Here is a tiny trained network, its code and every weight. The questions are about switching its units off for an input and a target symbol, where a switched-off unit gives its printed mean instead of its output.

import numpy as np


def w(rows, s, z=0):
    codes = np.array(rows[::2]) - 128.0
    scale = np.full(codes.shape[1], s)
    scale[-1] = z or s
    return codes * scale


def f(y):
    return y / 2 * (1 + np.tanh(0.7978845608 * (y + 0.044715 * y**3)))


def softmax(a):
    e = np.exp(a - a.max(-1, keepdims=True))
    return e / e.sum(-1, keepdims=True)


def log_softmax(a):
    a = a - a.max(-1, keepdims=True)
    return a - np.log(np.exp(a).sum(-1, keepdims=True))


def net(x, mask):
    ids = ['ΞΠβδθμ'.index(c) for c in x.split()]
    T = len(ids)
    res = E[ids] + P[:T]
    u = 0
    for l in range(3):
        q, k, v = (res @ M[l].T for M in (Q, K, V))
        z = softmax(np.where(np.tri(T) > 0, q @ k.T / 2**0.5, -1e9)) @ v
        res = res + np.where(mask[u], z, O[l][:, -1]) @ O[l][:, :-1]
        u += 1
        y = f(res @ A[l][:, :-1].T + A[l][:, -1])
        res = res + np.where(mask[u : u + 12], y, B[l][:, -1]) @ B[l][:, :-1]
        u += 12
    return log_softmax(res[-1] @ U[:, :-1].T + U[:, -1])


Q, K, V, O, A, B = {}, {}, {}, {}, {}, {}
E = w([
[108,84,201,115],'Ξ',
[101,174,110,100],'Π',
[73,153,142,101],'β',
[118,120,130,103],'δ',
[122,139,102,238],'θ',
[100,179,7,97],'μ',
],0.014)
P = w([
[99,173,254,185],'0',
[210,164,162,23],'1',
[204,137,128,71],'2',
[190,109,100,85],'3',
[185,91,74,110],'4',
[161,100,62,117],'5',
[168,66,48,135],'6',
[116,109,56,104],'7',
[120,98,32,139],'8',
[100,106,27,147],'9',
[109,85,14,159],'10',
],0.0087)
Q[0] = w([
[147,61,170,206],'L0H0',
[198,120,1,158],'L0H0',
],0.0096)
K[0] = w([
[97,84,204,16],'L0H0',
[139,199,2,103],'L0H0',
],0.0069)
V[0] = w([
[117,18,155,152],'L0H0',
[141,204,56,254],'L0H0',
],0.0044)
O[0] = w([
[127,86,153,189,3],'L0H0',
[255,148,154,149,182],'L0H0',
],0.0089,0.0027)
A[0] = w([
[128,61,101,118,63],'L0N0',
[182,183,154,142,123],'L0N1',
[123,103,42,132,42],'L0N2',
[244,136,96,45,170],'L0N3',
[120,78,112,106,188],'L0N4',
[56,39,97,176,129],'L0N5',
[231,65,34,126,71],'L0N6',
[153,2,114,73,181],'L0N7',
[174,70,135,129,90],'L0N8',
[81,122,49,180,79],'L0N9',
[126,176,177,162,5],'L0N10',
[87,170,52,85,68],'L0N11',
],0.0099,0.0024)
B[0] = w([
[43,117,99,28,130],'L0N0',
[73,151,100,102,128],'L0N1',
[64,114,102,86,200],'L0N2',
[115,107,137,240,255],'L0N3',
[144,140,71,144,154],'L0N4',
[168,87,108,92,145],'L0N5',
[89,149,179,124,228],'L0N6',
[110,255,42,163,164],'L0N7',
[138,151,122,148,117],'L0N8',
[165,99,138,105,182],'L0N9',
[87,127,151,108,112],'L0N10',
[74,82,146,185,253],'L0N11',
],0.0075,0.0064)
Q[1] = w([
[132,84,232,89],'L1H0',
[131,39,254,30],'L1H0',
],0.0084)
K[1] = w([
[127,254,104,99],'L1H0',
[104,230,59,87],'L1H0',
],0.007)
V[1] = w([
[125,107,249,121],'L1H0',
[122,158,105,131],'L1H0',
],0.012)
O[1] = w([
[92,3,199,195,4],'L1H0',
[89,153,158,156,217],'L1H0',
],0.0065,0.002)
A[1] = w([
[183,68,21,59,105],'L1N0',
[76,20,69,202,56],'L1N1',
[101,193,39,133,30],'L1N2',
[59,189,138,146,80],'L1N3',
[151,154,153,55,254],'L1N4',
[10,160,129,84,118],'L1N5',
[255,92,42,121,101],'L1N6',
[91,215,128,86,173],'L1N7',
[209,191,202,47,199],'L1N8',
[139,5,125,100,78],'L1N9',
[151,160,189,173,103],'L1N10',
[166,190,52,64,20],'L1N11',
],0.0091,0.0039)
B[1] = w([
[103,146,119,183,169],'L1N0',
[188,185,128,153,221],'L1N1',
[111,78,186,120,254],'L1N2',
[133,120,156,155,179],'L1N3',
[141,155,52,254,153],'L1N4',
[110,100,158,170,221],'L1N5',
[132,135,106,108,135],'L1N6',
[207,70,69,211,213],'L1N7',
[133,223,88,209,131],'L1N8',
[172,71,84,138,130],'L1N9',
[60,175,207,137,122],'L1N10',
[131,131,198,128,179],'L1N11',
],0.0058,0.0061)
Q[2] = w([
[133,133,254,29],'L2H0',
[177,174,224,63],'L2H0',
],0.0061)
K[2] = w([
[96,120,19,35],'L2H0',
[254,118,164,7],'L2H0',
],0.0067)
V[2] = w([
[249,78,119,168],'L2H0',
[131,58,183,136],'L2H0',
],0.011)
O[2] = w([
[117,43,170,8,72],'L2H0',
[78,209,147,50,255],'L2H0',
],0.011,0.0049)
A[2] = w([
[77,63,111,170,7],'L2N0',
[115,135,82,109,110],'L2N1',
[110,148,111,196,123],'L2N2',
[139,154,177,148,209],'L2N3',
[117,41,90,137,80],'L2N4',
[166,102,169,152,145],'L2N5',
[159,138,247,174,214],'L2N6',
[129,13,165,124,194],'L2N7',
[45,69,80,75,50],'L2N8',
[200,164,116,173,121],'L2N9',
[62,97,130,132,105],'L2N10',
[194,38,128,166,231],'L2N11',
],0.011,0.0018)
B[2] = w([
[186,75,105,101,154],'L2N0',
[96,58,155,143,150],'L2N1',
[225,73,159,119,254],'L2N2',
[139,114,62,56,150],'L2N3',
[103,41,118,1,147],'L2N4',
[200,130,143,15,124],'L2N5',
[149,127,23,95,147],'L2N6',
[121,241,132,160,141],'L2N7',
[165,80,163,250,156],'L2N8',
[108,129,251,82,186],'L2N9',
[167,181,54,185,152],'L2N10',
[137,246,174,42,166],'L2N11',
],0.0063,0.0095)
U = w([
[167,254,186,101,108],'Ξ',
[139,164,132,129,123],'Π',
[54,114,44,111,212],'β',
[68,138,187,99,3],'δ',
[228,147,107,43,124],'θ',
[207,152,220,203,157],'μ',
],0.0069,0.0021)

Each question gives the input, a string of symbols that net reads in full, and the target symbol t.
The units are the heads (2 rows each of Q, K, V and O) and the neurons (one row each of A and B). Each row of codes is followed by its name. A weight is (code - 128) times the scale printed after its matrix; where a second scale follows, it is the last column's (O, A, B and U).
mask holds one flag per unit, layer by layer, with each layer's heads first. A switched-off unit (its flag False) gives its mean, the last column of its rows in O or B, instead of its output. The means were averaged over made-up inputs and are rounded, as every weight is.
A unit's drop is (log p(t) with every unit on - log p(t) with that unit switched off) / (log p(t) with every unit on - log p(t) with every unit switched off).
The circuit of an input: a set's keep is (log p(t) with only the set's units on - log p(t) with every unit switched off) / (log p(t) with every unit on - log p(t) with every unit switched off). Starting from the 12 units with the biggest drops (on a tie, the unit counted first), units are removed one at a time, each time the one whose removal leaves the highest keep (on an exact tie, the one counted first), for as long as the keep stays at least 0.8.
units of the circuit, in order: the units of the circuit, biggest drop first
unit that matters most: the unit with the biggest drop
top k neurons: the k neurons with the biggest drops, biggest first
k most important neurons of layer l: the k neurons of layer l with the biggest drops, biggest first
drop when u is switched off: that unit's drop, to one decimal
input μ δ Ξ μ θ δ θ Ξ θ δ, target θ: units of the circuit, in order => L2H0, L2N4
input δ δ β δ, target β: units of the circuit, in order => L0H0, L2N2, L2N9
input β δ Ξ θ β δ μ, target Ξ: units of the circuit, in order => L1H0, L2H0, L0N7
input μ β β μ, target μ: top 2 neurons => L0N3, L0N7
input Ξ μ δ μ, target μ: top 2 neurons => L2N8, L1N9
input μ Ξ μ δ δ Ξ, target θ: units of the circuit, in order => L2H0, L0N11, L0N3
input β δ β Ξ θ, target Ξ: units of the circuit, in order => L2H0, L1H0, L0N7
input β Ξ β Ξ μ, target Ξ: top 2 neurons => L0N7, L1N1
input β θ μ Ξ θ, target Ξ: unit that matters most => L1H0
input β β β Ξ μ Ξ β μ μ θ δ, target Ξ: 2 most important neurons of layer 1 => L1N10, L1N7
input β Π μ Ξ, target Ξ: 2 most important neurons of layer 0 => L0N7, L0N11
input δ β δ β Π β, target β: units of the circuit, in order => L2N9, L0H0, L2N11
input μ δ θ θ β β, target θ: top 3 neurons => L0N11, L0N6, L2N4
input θ Ξ β μ β Ξ β Π Ξ Ξ, target β: unit that matters most => L0H0
input Ξ β β δ, target δ: top 3 neurons => L1N9, L0N7, L2N2
input μ θ β θ, target θ: 2 most important neurons of layer 0 => L0N11, L0N6
input μ μ β Ξ θ δ Ξ β Ξ δ, target θ: 3 most important neurons of layer 2 => L2N4, L2N11, L2N0
input β δ μ δ δ Π δ, target Ξ: 3 most important neurons of layer 1 => L1N10, L1N7, L1N5
input Ξ Π Ξ, target δ: 2 most important neurons of layer 0 => L0N6, L0N7
input δ μ β β β Ξ, target β: most important neuron of layer 2 => L2N2
input Π δ Ξ μ δ μ Ξ μ μ Π, target μ: 2 most important neurons of layer 0 => L0N7, L0N11
input Ξ μ Π, target δ: drop when L1H0 is switched off => 1.0
input Ξ δ δ Π, target δ: drop when L1H0 is switched off => 0.9
input μ δ Π θ μ β β, target θ: drop when L0N11 is switched off => 0.3
input Ξ δ Π Ξ, target δ: drop when L2H0 is switched off => 0.9
